Group, then class
[-0.56  1.41 -1.05 -1.39 -0.15 -0.80 -1.45 -0.03  1.65  0.45 -0.44 -1.38
 -0.34 -0.34 -0.70 -0.62  4.02  1.95 -1.09 -3.07  1.91 -0.03  1.53  1.09
  1.13 -0.52 -0.34  1.37  7.40  0.63 -0.06  2.01 -0.71  0.99 -0.01  1.57
  0.83 -0.57 -0.84 -0.75  0.21  0.88 -0.18  0.09 -0.17  0.57  1.45 -0.23
 -1.39  0.40 -1.64 -1.28 -0.40 -1.21  0.50 -0.60  0.51 -0.38  0.22 -0.13
 -0.80 -0.69  0.34 -0.35 -0.83 -3.16 -0.38  0.62 -0.56  0.16 -1.53 -0.67
  0.55  0.44  0.18  0.52 -0.45  0.26  2.23  0.35  0.11 -0.51 -1.10 -1.06
 -0.02  0.48  0.31 -0.43 -0.31 -1.18  1.41 -0.37  1.68 -0.80 -0.07 -0.31
  0.53 -0.15  0.00  0.14 -1.22  4.10 -0.14 -0.15  1.05  0.98 -2.88  3.79
 -0.47  0.55  0.67 -1.68 -5.93 -0.79 -0.21 -0.89 -0.16 -0.35  2.42  3.66
  0.39  0.35 -0.13  0.45 -0.87  0.34 -0.37  0.76  0.82  0.87 -0.60  1.24
 -0.19 -0.18 -0.39  0.41  0.49  0.72  0.41 -0.42  0.18 -0.30  0.82]	QL > RT
[-0.57 -1.47 -0.52  2.08  0.41  1.75 -0.67  1.40  7.40  0.60 -0.98  0.10
  5.39  0.78 -0.05  0.55 -5.38  2.37  1.13  2.90 -1.26 -1.48 -1.58  0.30
 -1.17  1.86 -2.78 -2.88 -7.39 -0.41 -0.51 -0.78 -0.74  2.34  1.67 -2.37
 -1.96  0.18  5.57  0.34  0.33  4.70 -1.01  0.16 -0.09  0.13 -4.90 -6.28
  2.21 -0.54  0.83  2.60 -1.01  3.65 -0.11 -0.57 -0.87 -1.41 -1.21  0.85
  0.73  0.84 -0.90  1.66  0.25 -0.39 -1.00 -0.99  3.07 -2.34  2.20  2.08
 -2.22 -0.54  1.10 -0.28 -0.14 -1.13 -0.77  0.69 -1.00  2.25  3.52  0.36
 -0.26  0.69  5.88  1.47 -0.45  0.21 -1.97 -0.65 -3.98 -0.18 -0.16  0.04
  2.40  1.10  0.06  3.02  2.83  5.14 -0.73 -0.55 -0.62 -7.40  1.90  3.11
  0.72 -0.03 -0.68  0.57  4.37 -1.55 -2.30  0.85  0.02  1.06  1.61 -2.56
 -1.67 -0.41 -0.30  1.93  3.17 -1.04  2.52 -0.56 -0.05  1.56 -2.03  1.44
  1.19 -0.72 -3.69  0.32 -2.54 -0.41 -0.73  0.58  1.99  0.78 -1.22]	Dz > DJ
[-3.05 -2.54 -0.54 -0.69  0.24 -1.07 -0.74  0.80  0.85  0.23  0.93 -0.61
  0.39 -0.19  0.11  0.73  0.57  0.65  0.19 -0.30  0.16  0.28 -0.93  0.04
 -0.44  0.57  0.23 -1.13  1.01 -0.11 -0.06  1.04 -1.38  2.65  0.22 -0.50
  1.10  0.36  1.42 -0.34 -0.11 -1.02  1.61  0.03 -0.78 -0.32 -0.88 -0.87
  2.08  0.50 -0.69  0.32 -0.18  1.07 -0.50  0.04  1.01 -0.99 -0.82  0.44
 -0.63 -0.26 -2.17  0.61 -1.84 -2.54 -0.60  0.70  0.27 -0.72 -0.70  0.65
 -0.49  0.95 -0.61  0.65 -0.43  0.87  2.14 -0.38 -0.14  1.52  0.29 -0.12
 -0.04  0.10 -0.20  0.34 -1.60 -1.77 -1.56  0.36 -0.08  0.13 -1.01  1.25
  1.92  0.26 -0.28  0.64  0.60  4.16 -0.18  0.04 -0.28 -1.44 -0.99  5.52
  0.88  0.95 -0.12  1.32 -3.97 -1.63 -0.89  1.07 -1.59  0.27  1.10  0.81
 -1.21 -0.23 -1.47  1.37  2.49 -0.16  1.06  0.38 -0.09 -0.13 -2.13  1.02
 -0.30 -0.02 -0.36  1.24 -1.14  0.21  0.82 -0.81 -2.16  0.22  0.33]	QL > PQ
[-1.26 -0.73 -0.18 -0.57 -0.27 -2.01 -1.18  0.54 -0.75  0.63  0.89 -0.29
 -0.86 -0.28  0.18 -0.24  0.64  0.78 -0.34 -1.31  0.69 -0.51  0.92  1.25
  0.40 -0.28  0.75 -0.17  1.58  0.44 -0.06  0.79 -1.52  2.25 -0.15  0.58
  0.64 -0.04 -1.40  0.18  0.83 -1.76  0.53  0.24 -0.63  0.22  0.02  0.47
  1.50 -0.26 -1.11  0.10 -0.29 -0.03  0.15 -0.80  0.49 -0.30  0.29 -0.04
  0.38 -0.66 -0.78  1.12 -1.11 -1.62 -0.45  0.65  0.03 -0.43 -1.77  0.16
 -0.53  0.21  0.64 -0.42 -0.80  0.36  1.12  0.09 -0.21  0.07  0.07 -0.26
 -0.13  0.29 -0.46 -0.27 -0.32 -0.05 -0.23  0.62  0.63 -0.68 -0.20  0.41
  0.81  0.29 -0.26  0.73 -0.46  4.72  0.10  0.15  0.56 -0.54 -1.44  2.41
  0.26  0.76  0.15  1.07 -7.40 -0.74 -0.74  1.23 -2.47 -0.10  1.91  0.84
 -0.28  0.16 -0.83  0.56  1.21 -0.23 -0.36  0.44  0.36 -0.28 -0.88  0.33
  0.57 -0.05  0.61  0.63 -0.56  0.57  0.62 -0.15 -0.24  0.36 -0.82]	QL > PQ
[ 0.82 -1.12 -0.47  1.16  0.36  1.39  1.62 -0.42  1.36 -1.27  0.03  0.08
  1.46  0.26  0.10  0.27  1.89  0.06 -0.34  1.23 -0.47  1.38 -0.49 -1.55
 -0.71  0.89  0.83 -0.33 -2.07 -1.09 -0.32 -0.23  2.15 -1.08  0.85 -0.86
  0.35  0.16  1.90  0.03 -2.17  2.01  0.23 -0.38  0.53 -0.33  0.04 -1.37
  1.00  0.08  0.08 -0.89  0.05  1.15  0.07  1.36  0.60 -0.47 -0.81 -0.06
 -0.75 -0.43 -0.15 -1.99  0.72  0.88  0.86 -1.00  0.38  0.14  2.00 -0.24
 -0.44 -0.34 -1.27  0.41  0.94  0.07 -0.11  0.58  0.21  0.76  0.07  0.26
  0.26  0.07 -0.16  0.11 -0.33  0.20 -0.01 -1.03  0.08  0.15  0.12 -0.58
 -0.29 -0.37  0.13 -1.37  0.37 -4.17 -0.39  0.32 -1.16  1.70  0.11 -1.43
  0.38 -0.53 -0.17 -1.45  7.40 -0.14  0.45 -0.23  2.45  0.33 -2.56  0.08
 -0.03  0.06 -0.27 -0.12 -0.24  0.41  0.78  0.33  0.36 -0.09  0.52  0.03
  0.72  0.18 -2.15 -0.40  1.00  0.02  0.24  0.32 -1.63  0.35  1.73]	FQ > Tq
[-2.38 -0.98 -1.09 -0.06  1.25  0.53 -1.04  1.43  2.30 -0.06  0.74 -1.20
  2.40  0.16 -0.12  0.44 -0.05 -0.38  0.79 -0.57  1.00  0.26 -1.15  0.71
  0.60  0.81 -1.90 -0.59 -0.34  0.45  0.20  1.00 -1.01  1.75 -0.10  0.14
  0.02 -0.52  2.75 -0.25 -0.03  1.68  0.72  0.13 -0.63 -0.03 -1.69  0.00
 -0.16  0.64  1.19  1.14 -0.81  2.51 -1.00  0.86  0.58 -0.82  0.18  0.36
 -0.57  0.83 -0.79  1.79 -1.94 -2.27 -0.16  0.55  2.06 -0.33  0.64  0.65
 -1.15  0.46 -0.58 -1.15 -0.67  0.72  2.08  0.66  0.25  1.36  0.12 -0.26
 -0.50 -0.06 -0.61  0.03 -1.12 -2.47 -0.05 -0.01 -0.80 -0.60 -0.25  1.36
  1.55  0.35  0.20  1.19  0.23  3.72 -0.83 -0.43 -0.79 -0.73 -0.16  3.42
  0.28  0.29  0.16 -0.43 -1.84 -1.96 -1.74  0.49 -0.24  0.60  0.48  0.42
 -0.23 -0.09 -1.16  1.04  1.83 -0.69  0.19  0.05 -0.28  0.95 -2.01  2.21
  0.37 -0.73 -0.27  1.20 -0.97  0.17  0.28  0.32 -0.24  0.11  0.64]	QL > RT
[-0.12  0.89 -0.20  1.47  0.44  2.47 -1.25  0.00  2.01 -0.03 -1.23 -0.59
  1.91  0.03 -1.24  0.34  0.62  2.04 -0.03 -0.84  1.21 -1.74 -1.76  0.39
  0.52  0.69 -1.67 -0.36  0.50  1.06  0.18  0.19 -0.82 -0.01  0.50 -0.70
 -0.38  0.36  0.78  0.20 -0.18  1.93 -0.41 -0.53  0.25  0.52 -1.91 -4.36
 -2.06  1.36  0.32  0.14 -0.29 -0.63 -0.73 -0.22 -0.12 -1.41 -0.19  0.01
 -1.00  0.58  1.27 -0.78 -0.28 -0.67 -0.25 -0.32  1.42 -0.55  0.11  1.26
  0.66 -0.23  0.29 -0.15  1.03 -0.30  0.22  0.12  0.07  0.93 -1.06  0.03
 -0.37 -0.02  3.29  0.67 -0.21 -2.42  1.06 -0.07 -0.19 -0.24 -0.06  0.25
 -0.42 -0.21  0.17  0.81  0.52  1.24 -0.30 -0.82 -0.29 -1.18  2.06  3.49
 -0.73 -1.56 -0.41 -1.85  3.54 -0.24  0.56 -1.15  1.97  0.47  1.97  0.40
 -0.56 -0.34  0.35  1.35  1.70  0.34  0.75 -0.89 -0.21  0.70 -0.37  1.59
  0.62 -0.11 -1.94 -0.68 -0.06  0.90 -0.69 -1.29 -0.11 -0.12  0.73]	Dz > LC
[ 0.48  0.56 -0.39 -0.49  0.28 -0.33 -0.22  0.24  4.67  0.91 -0.63 -0.34
  0.25  0.13 -0.57 -0.96  0.12  1.89 -0.52 -0.01 -0.52  0.04  1.31  0.30
  0.20 -0.09 -0.63  0.50  3.25 -0.09 -0.57  0.40  0.29 -0.55  0.55  0.23
 -0.06 -0.09  1.20 -0.44  0.58  2.08 -1.82  0.14  0.04  0.33  0.65 -0.94
 -0.04 -0.25 -0.62  0.14 -0.16 -0.67  0.82 -0.69 -0.71  0.14 -0.88 -0.43
 -0.41 -0.48  0.52 -0.25  0.43 -0.85 -0.60  0.11 -1.26 -0.13 -0.02 -0.34
  0.84  0.01  0.77  1.40 -0.01 -0.95 -0.36  0.74 -0.24 -0.60  1.67 -0.33
  0.13  0.47  2.78  0.13  0.20  0.96 -0.46 -0.50 -0.83 -0.06 -0.16 -0.64
  0.78 -0.15  0.00  0.73  0.17  2.59  0.35 -0.01  1.02 -3.16 -1.85  1.80
 -0.11  2.00  0.67 -0.28 -1.88  0.20 -0.20 -0.93  0.27 -0.37  1.41  1.62
  0.43 -0.05  0.63 -0.55 -1.03  0.11  0.78  0.58  0.48  0.99  0.10  0.00
 -0.14 -0.27 -1.07 -0.54 -0.11 -1.54  0.13  0.04  1.96  0.20 -0.41]	Dz > DJ
[-1.48 -1.02 -0.38 -0.72  0.47 -0.27  0.30  0.21  0.82  0.28 -0.13 -0.50
  0.42  0.13 -0.61 -0.10  2.32  0.37 -0.97 -0.47  0.53 -0.10  0.31  0.80
 -0.02 -0.33  0.54  0.13  2.17  0.57 -0.32  0.72 -0.40  0.50 -0.25  0.05
  0.37 -0.11  1.47 -0.26 -0.17  1.40 -0.54 -0.14 -0.21  0.14 -0.25 -0.37
  1.68  0.35 -0.17 -0.21 -0.33  0.18  0.13 -0.08  0.54 -1.09 -1.58  0.05
 -1.40 -0.09  0.31  0.18 -1.08 -1.37 -0.05 -0.15  0.32  0.27 -0.07  0.57
  0.09  0.18  0.13 -0.20 -0.33  0.02  0.13 -0.21  0.38  0.68  0.21 -0.37
 -0.29  0.41  0.49 -0.22 -0.38 -1.00  0.04 -0.15 -0.33  0.26 -0.89  0.41
  0.59 -0.18  0.13  0.37 -0.69  2.19  0.01 -0.65 -0.34 -0.24 -0.70  3.88
  0.33  0.99  0.34 -0.81 -0.93 -0.86 -0.54 -0.67  1.04 -0.01  0.03  1.06
 -0.23 -0.16 -0.83 -0.40  0.19  0.12  0.71 -0.47 -0.06  0.63 -0.56  1.24
 -0.26 -0.06 -1.38 -0.41 -0.35  0.31 -0.17 -0.33  0.38  0.37  0.61]	QL > RT
[ 0.26 -1.81 -0.84  1.30 -0.24  2.49  1.40 -0.33  6.26 -0.76 -0.68  0.65
  4.65  0.07  0.38 -0.22  0.47 -1.59 -0.40  3.78 -2.06  1.09 -0.95 -2.18
 -0.95  1.11  0.52 -0.68 -5.29 -1.24  0.40 -0.66  2.32 -1.01  0.89 -1.32
 -0.61 -0.51  3.33 -0.33 -1.74  3.17 -0.59 -0.36  0.72 -0.17  0.60 -1.14
  0.26  0.23  0.73  0.16 -0.28  4.26  0.13  1.97 -0.14 -0.96 -2.49 -0.26
 -1.73 -0.34  0.51 -2.70  1.68  1.39  0.60 -2.27  0.56  0.09  3.78 -0.60
 -0.44 -0.33 -2.21  0.59  0.69 -0.63  0.16  0.94  0.26 -0.40  0.74  0.14
  0.15 -1.17  1.58  1.27 -0.69  1.08 -0.97 -1.14 -2.34 -0.19 -0.60 -2.03
 -3.08 -0.44 -0.63 -0.72  0.64 -2.72 -0.42  1.05 -1.83 -3.52 -0.15 -2.13
  0.71  0.04  0.41 -1.36  7.40  0.01 -0.86 -1.30  1.75 -0.17 -4.00  0.76
 -0.30  0.22 -1.06 -1.58 -1.14  0.77  1.78  0.21  1.15  0.21  0.56  0.40
  1.04 -0.26 -3.27  0.07  0.77 -1.23  0.05 -0.73 -0.31 -0.68  1.49]	FQ > SC
[-2.02 -1.52 -0.23 -0.48  0.13 -1.47 -0.73  0.26  1.13  0.23 -0.59 -0.52
  0.63 -0.04 -0.20  0.02  1.38  1.81 -0.66 -0.78  0.84 -1.67 -0.05  1.69
 -0.94  0.36  1.02 -1.14  0.79  1.02 -0.08  0.73 -1.99  3.01  0.25 -0.33
  0.25  0.10  0.13  0.24  0.18  0.18  0.43 -0.43 -0.82  0.34 -2.22 -2.91
  3.05  0.29 -1.27  0.61 -0.66  0.58 -0.03 -0.97  0.78 -1.50 -1.38 -0.02
 -0.15 -0.57 -0.81  0.92 -1.51 -2.18 -1.03 -0.29  1.30 -1.16 -1.14  1.45
 -0.68 -0.05  0.88 -0.67 -0.33 -0.17  0.46  0.32  0.16  1.45  0.35 -0.80
 -0.16  0.47  1.87  0.09 -0.20 -1.22  0.06  0.17 -0.01  0.15 -0.42  0.08
  1.21  0.43 -0.26  1.13  0.08  6.34 -0.04 -0.29 -0.30 -1.65 -0.20  5.07
  0.97  0.13 -0.52  0.32 -4.60 -1.09 -1.14  0.89 -1.23  0.72  1.87  0.43
 -1.15  0.13 -1.45  1.14  2.27 -0.27  0.81 -0.29 -0.26  0.22 -1.46  1.15
  0.15 -0.23 -1.76 -0.09 -1.02  0.65  0.13 -0.37  0.01  0.66 -0.26]	QL > PQ
[ 0.27 -1.75 -1.13  0.58 -0.42  1.04  1.25 -0.13  3.66 -1.28 -0.08 -1.37
  1.14  0.31  0.81 -0.20  0.61 -0.71 -0.05  2.23 -2.00  1.66 -0.34 -2.00
 -0.83  0.85  0.50 -0.09 -2.13 -1.77  0.02  0.05  2.62 -1.26  1.13 -0.59
  0.43  0.09  1.64 -0.45 -1.95 -0.10  0.03  0.22  0.61 -0.53  1.88  0.05
 -0.25 -0.06 -0.74 -0.80  0.18  1.98  0.47  1.52  0.14  0.76 -1.05 -0.83
 -1.14 -1.09 -0.07 -2.76  1.38  0.53  0.76 -0.89 -1.34 -0.01  2.03 -1.36
 -0.25 -0.25 -2.17  1.28  0.16  0.36  0.87  0.96 -0.09 -0.96  0.35 -0.41
  0.35 -0.70  0.00  0.97 -1.00  1.49 -0.42 -0.93 -0.76 -0.44  0.31 -2.10
 -0.92 -0.36  0.19 -1.23  0.30 -2.89 -0.24  0.88 -0.73 -1.77 -1.93 -2.70
  0.67  0.66  0.34 -0.18  4.88 -0.07  0.42 -0.79  0.57 -0.30 -3.68  1.17
  0.35  0.27 -0.24 -0.73 -1.14  0.87  0.70  1.04  1.00 -0.77  0.96 -0.88
  0.89 -0.01 -1.57  0.24  1.11 -0.64  0.57  0.11 -1.79 -0.22  1.22]	FQ > Tq
[ 0.62  1.42  0.37 -1.65  0.04 -1.66 -1.17  0.08  0.26  1.91 -0.01  0.96
 -2.46 -0.34  0.51 -0.09 -2.82  0.93 -0.20 -0.29 -0.69 -0.05  1.38  0.49
 -0.45 -1.27 -0.02  0.46  4.16 -0.28 -0.41 -0.42 -1.46 -0.43 -0.31  0.03
  0.25  0.40 -0.82 -0.16  2.58 -1.09 -1.23  0.53 -0.39 -0.02  1.57  1.24
 -0.71 -0.60 -0.82  0.12  0.53 -3.04  0.59 -1.79 -1.23  0.76  0.11  0.03
  1.08 -0.26 -0.38  0.75  0.45 -0.38 -0.28  1.09 -3.29 -0.20 -1.84 -0.37
  1.13  0.21  1.80  2.27 -0.74 -0.77 -0.73 -0.46 -0.66 -1.86  0.99  0.58
  0.29 -0.05  1.56  0.14  0.72  2.18 -2.86  0.61 -0.57  0.00 -0.71  0.71
  0.45  0.18 -0.37  0.67  0.89  2.11  0.56  0.09  2.83 -3.30 -0.72  1.79
  0.01  1.49  0.60  2.00 -6.46  0.80  0.29 -0.59 -2.21 -0.99  3.26  0.39
  0.14 -0.36  1.83  0.60 -0.61 -0.24  0.18  0.11  0.17 -0.22 -0.07 -2.13
 -0.56  0.23  2.15  0.10 -1.11 -0.49  0.49  0.23  1.93 -0.26 -2.25]	TH > FS
[ 0.66 -0.81  1.15 -0.49 -0.45 -2.29  0.25 -0.13 -3.17  0.75  0.27  1.49
 -2.52 -0.26  0.83  0.28 -3.95 -0.42  0.32  1.38 -1.21 -1.01  0.93 -0.04
 -0.50 -0.46  1.45 -0.71 -3.05 -0.29 -0.12 -1.59 -0.74  1.01 -0.20 -0.21
 -0.23  0.33 -2.47  0.68  1.61 -3.40  0.62  0.61 -0.54 -0.24  0.02  1.54
  1.68 -1.01 -0.72  0.59  0.40 -0.60  0.61 -1.26 -1.08  1.07  0.51  0.07
  1.63 -0.45 -1.04  1.37  0.28  0.92 -0.56  0.26 -1.14 -0.55 -1.47  0.22
 -0.24  0.13  1.23  0.18 -0.58 -0.45 -1.63 -0.53 -0.55 -1.14  1.10  0.45
  0.23 -0.06  0.14  0.21  0.57  2.97 -2.06  1.18 -0.46  0.69 -0.04  0.09
 -0.01  0.58 -0.70  0.37  0.18  0.67  0.65  0.45  0.91 -1.93  0.44 -2.08
  0.50  0.77 -0.42  3.36 -5.11  0.73  0.32  1.50 -3.48 -0.24  0.83 -2.36
 -0.52  0.08  0.28 -0.21  0.94 -0.35 -0.16 -0.08  0.19 -1.45  0.04 -2.51
 -0.31  0.15  2.26  0.20 -0.92 -0.31  0.71  0.08  0.53  0.52 -2.44]	TH > Pn
